Each row has a name. Each question is about the rows just above it.

[108 139 107 110]  nopem
[138 170 107  52]  lipu
[107 108  53 139]  nedem
[106  51 140 107]  befe
Shared by befe and nopem:	[107]
Shared by lipu and nedem:	[107]
The one value in lipu and nopem:	[107]
Shared by lipu and befe:	[107]
Which value is in both befe and nedem?	[107]
Which value is in both nopem and befe?	[107]
Shared by nedem and lipu:	[107]

[ 54 121 130 111  73 125 101 111]  likat
[ 63  90 117 173 102 126  98 138]  Solek
[173 120 121 140 125 129 134 121]  Ruvi
[126  90 117  73 102 125 142 107]  zapat
[ 64 122 110  84  91 127  65 117]  kisaf
[ 63  90 117 173 102 125 127  73]  Faru
The one value in kisaf and Solek:	[117]
Which value is in both zapat and Ruvi?	[125]
Which value is in both Solek and Ruvi?	[173]
Whose row is [126  90 117  73 102 125 142 107]?	zapat

[111 177 177 157 112] : vomu
[111 125 177 127 129] : bedu
[111  63 132 157 127] : pivi
[111  63 126 128  43] : rili
Which value is in both rili and vomu?	[111]
The one value in rili and bedu:	[111]
Which value is in both bedu and rili?	[111]
Whose row is [111  63 126 128  43]?	rili

[119 186 194 102 133]  fezom
[108 102 184 122 152]  Mapul
[119 186 194 183 157]  lipo
[ 80 112 102 109 184]  nama
Shared by fezom and nama:	[102]
Whose row is [ 80 112 102 109 184]?	nama
The one value in Mapul and fezom:	[102]
Which value is in both nama and fezom?	[102]
Where do [119 186 194 183 157] appear?	lipo

[ 88 108 131 107  71 130  98 131 123 115 112 145 141  83 161 146 114 154
 118 126 146 148 113 154 168 166 137 129 145 151 107 199 108 131 130] : vil
[159 113 109  87 180 134 106 124 123  78 131  91 135 118 140 123 123 159
 156 131  92 176 107 160 152 141 109 127 112 105  87 168 115 125 172] : vog
[ 86  94 146 155  53 112 102 127 128 151 140 162 113  45 178 107 129  88
 114 142 140 192 100  89 156  76 153 128 156 181 141 178 119 131 154] : pefan
[ 86  94 146 155 136 112 102 127 128 151 140 162 113  45 178 107 129  88
 114 142 140 192 100  89 156  76 153 128 156 181 141 132 119 131 154] : tanos
[ 93 143 132 120 161 159 178 140 123  59 178 102 134 119  63 123 156 114
 123  92 159 122 168 137  92 109 198 129 124 116 111  99 153 133 182] : Palak
[168 107  95  92  86 110 162 125 131 156 103 150 136 122 105 138 135 178
 158 133  91 148 162 137 115 149 103 127 152 160  97  95 110 122  67] : rodo
[165 117 158 140 149 104 183 134 125 125 158 164  84 118  83 115 154 102
 100 122 130 136 136  82  73 102 121 128 154 165 119  68 165 120 118] : nitu
[147 150 113  97 181 134  90 112 117 111  88  95 154 127 150 136 125 163
 162 129  87 179  95 161 157 141 107 129 102  92  90 180 106 130 171] : tuf
[165 117 158 140 149 104 183 134 125 125 158 164  84 118  83 115 154 102
 100 122 130 136 136  82  73 102 121 128 154 165 119  68 165 120 118] is in which row?	nitu
[ 93 143 132 120 161 159 178 140 123  59 178 102 134 119  63 123 156 114
 123  92 159 122 168 137  92 109 198 129 124 116 111  99 153 133 182] is in which row?	Palak

[ 58 186  76 170  94 110 160] : Rar
[ 55 146  64  69 170  65  62] : bop
[110  58  59 125  81 155 109] : Fusuv
[ 59 117  94  66 213 115  90] : Zevo
[ 94 151 158 186  65 155 150] : Bikif
[110  85 117 125  81  58  61] : rugu
[164 214  94  66 195 115 213] : daled
[186  64 191 110 213 169 107] : sugu
Shared by Zevo and Fusuv:	[59]
Which value is in both bop and Bikif?	[65]
The one value in Fusuv and Zevo:	[59]
The one value in Fusuv and sugu:	[110]
The one value in sugu and bop:	[64]
Shared by Bikif and sugu:	[186]
Shared by Zevo and sugu:	[213]

[128 131 109 107 131 104 123 118 123 133 150 108 111 154 142 152 103 105
 161 163  92 138 126 134 139 165 156]  Sisom
[132 144  93  88 114 115 124 123 126 121 142 143 125 150 134 168 101 136
 161 146 100 158 131 118 137 150 104]  Vav
[101 115 132 127 156  85 149 119 136 122 140 122 119 130 115 149 131 107
 125 124 137 122 104 133 132  99 137]  seka
[106 120 119 102 106 114 134 103 126 105 118 113 121 127  57 147 117 123
 174 109 141 168 114 152 178 126 141]  nuta
[101 115 132 127 156 114 153 119 136 122 140 122 119 130 115 149 126 107
 125 124 137 122 104 133 132  99 137]  duk
Whose row is [106 120 119 102 106 114 134 103 126 105 118 113 121 127  57 147 117 123
 174 109 141 168 114 152 178 126 141]?	nuta
Whose row is [132 144  93  88 114 115 124 123 126 121 142 143 125 150 134 168 101 136
 161 146 100 158 131 118 137 150 104]?	Vav

[ 95 194 120 111]  teba
[120 119 194 195]  nosar
[119 194  95  96]  Pav
Which row holds [ 95 194 120 111]?	teba
Whose row is [119 194  95  96]?	Pav
Where do [120 119 194 195] appear?	nosar

[ 95 143 122 123] = sune
[ 64 160 101  89] = nukug
[ 64 148 119 124] = vodak
[114 136 122 113] = gev
[103 140 123 116] = keva
[ 64 154 101 114] = lezop
[118 134 121 136] = Rinim
Which value is in both sune and gev?	[122]
Shared by gev and Rinim:	[136]
The one value in gev and lezop:	[114]
Shared by keva and sune:	[123]
Shared by lezop and vodak:	[64]

[ 97 131 158  65] = Rek
[126 161 196 120] = zulal
[ 61 131 163  71] = Vofo
[132  61 169 158] = taz
[159 160 169  70] = vul
[ 61 132 133  70] = Rom
[ 97 131 158  65] is in which row?	Rek
The one value in Vofo and taz:	[61]
Which value is in both Vofo and Rom?	[61]
Where do [ 61 131 163  71] appear?	Vofo
The one value in Rek and taz:	[158]
Which value is in both vul and Rom?	[70]

[155 110 123 123 111 136] -> mele
[155 123 140 110 123 185] -> bimal
[123 110 136 160 185 190] -> lumo
The row with [123 110 136 160 185 190] is	lumo
Whose row is [155 123 140 110 123 185]?	bimal
[155 110 123 123 111 136] is in which row?	mele

[126 173 121 184 122 155 127 158 156 144] : fepak
[ 88 165 133 147 147 126 122 167 148  93] : fovo
[140 125 155 126 124 136 115 129 156 101] : tugev
[ 99  99  94  48 110 103 115 111 145 149] : pavu
[138 137  42 155  71 136 122  98 158 107] : vunez
[ 99 126 142 128 177 132 171 111 150 179] : dalab
[ 69 163 138 156 121 136 102 173 127  62] : muf
Shared by dalab and tugev:	[126]
Shared by fovo and dalab:	[126]
Shared by fepak and dalab:	[126]

